Below is a small trained network, with its code and all its weights. Each question gives an input and a class and asks what happens when units are switched off, that is, made to give their printed mean instead of their output.

import numpy as np


def w(rows, s, z=0):
    codes = np.array(rows[::2]) - 128.0
    scale = np.full(codes.shape[1], s)
    scale[-1] = z or s
    return codes * scale


def f(y):
    return y / 2 * (1 + np.tanh(0.7978845608 * (y + 0.044715 * y**3)))


def log_softmax(a):
    a = a - a.max(-1, keepdims=True)
    return a - np.log(np.exp(a).sum(-1, keepdims=True))


def net(x, mask):
    res = np.array(x, float).reshape(1, 8) / 4 @ E
    y = f(res @ A[0][:, :-1].T + A[0][:, -1])
    res = res + np.where(mask, y, B[0][:, -1]) @ B[0][:, :-1]
    return log_softmax(res[-1] @ U[:, :-1].T + U[:, -1])


A, B = {}, {}
E = w([
[161,117,165,144,108,121],'x0',
[75,146,116,145,141,141],'x1',
[96,140,149,158,121,144],'x2',
[165,4,94,217,219,206],'x3',
[91,142,111,121,137,148],'x4',
[115,127,83,74,136,144],'x5',
[144,137,97,135,168,87],'x6',
[150,120,2,206,2,136],'x7',
],0.0098)
A[0] = w([
[188,3,61,184,170,237,126],'neuron 0',
[88,132,226,53,184,103,45],'neuron 1',
[153,153,51,165,33,161,48],'neuron 2',
[134,148,47,153,49,121,91],'neuron 3',
[150,138,118,36,159,182,145],'neuron 4',
[131,137,81,153,81,126,7],'neuron 5',
[97,119,159,91,148,126,81],'neuron 6',
[150,102,130,96,92,120,68],'neuron 7',
[92,183,150,56,6,18,72],'neuron 8',
[115,106,78,165,61,96,21],'neuron 9',
[116,95,64,74,148,93,164],'neuron 10',
[131,255,116,87,55,59,80],'neuron 11',
[66,146,205,67,80,150,157],'neuron 12',
[164,170,3,205,25,137,66],'neuron 13',
[159,150,46,149,20,152,52],'neuron 14',
],0.0083,0.0015)
B[0] = w([
[2,88,95,169,68,139,251],'neuron 0',
[234,178,149,103,144,131,207],'neuron 1',
[140,157,130,77,170,139,199],'neuron 2',
[174,167,127,94,148,140,191],'neuron 3',
[158,141,131,125,131,124,156],'neuron 4',
[154,194,189,96,128,160,158],'neuron 5',
[151,120,144,87,176,140,150],'neuron 6',
[127,105,136,133,143,169,132],'neuron 7',
[42,84,61,112,62,98,226],'neuron 8',
[172,144,149,77,165,145,171],'neuron 9',
[118,116,145,134,154,100,143],'neuron 10',
[34,9,66,170,82,97,212],'neuron 11',
[132,165,98,114,76,150,184],'neuron 12',
[211,164,168,94,155,156,234],'neuron 13',
[155,170,152,127,158,128,203],'neuron 14',
],0.0088,0.014)
U = w([
[57,13,14,238,117,141,254],'0',
[221,201,217,64,254,150,2],'1',
],0.0072,0.0012)

Each question gives the input, the list of numbers given to net, and the class t.
The units are the neurons (one row each of A and B). Each row of codes is followed by its name. A weight is (code - 128) times the scale printed after its matrix; where a second scale follows, it is the last column's (A, B and U).
mask holds one flag per neuron, in row order. A switched-off neuron (its flag False) gives its mean, the last column of its row in B, instead of its output. The means were averaged over made-up inputs and are rounded, as every weight is.
A unit's drop is (log p(t) with every unit on - log p(t) with that unit switched off) / (log p(t) with every unit on - log p(t) with every unit switched off).
unit that matters most: the unit with the biggest drop
k most important neurons: the k neurons with the biggest drops, biggest first
drop when u is switched off: that unit's drop, to one decimal
input [-2,0,-7,-4,-1,-4,5,5], class 1: 3 most important neurons -> neuron 0; neuron 13; neuron 3
input [-1,-5,-8,7,-3,5,-3,-5], class 0: unit that matters most -> neuron 0
input [8,-2,1,8,5,6,5,-7], class 0: 2 most important neurons -> neuron 0; neuron 13
input [-8,5,6,-4,-1,4,7,5], class 1: 3 most important neurons -> neuron 13; neuron 0; neuron 3
input [0,4,-2,-8,-8,7,4,-6], class 0: 2 most important neurons -> neuron 11; neuron 8
input [-2,-7,4,5,6,2,-3,6], class 1: 3 most important neurons -> neuron 13; neuron 11; neuron 8
input [-5,3,-8,-8,-6,4,-8,-8], class 0: 2 most important neurons -> neuron 11; neuron 8
input [-6,0,-1,0,-5,0,4,1], class 1: 2 most important neurons -> neuron 0; neuron 11
input [-4,8,-6,-3,-7,5,-3,4], class 1: 2 most important neurons -> neuron 0; neuron 13
input [-2,-8,7,-7,5,2,7,-5], class 0: drop when neuron 11 is switched off -> 0.3
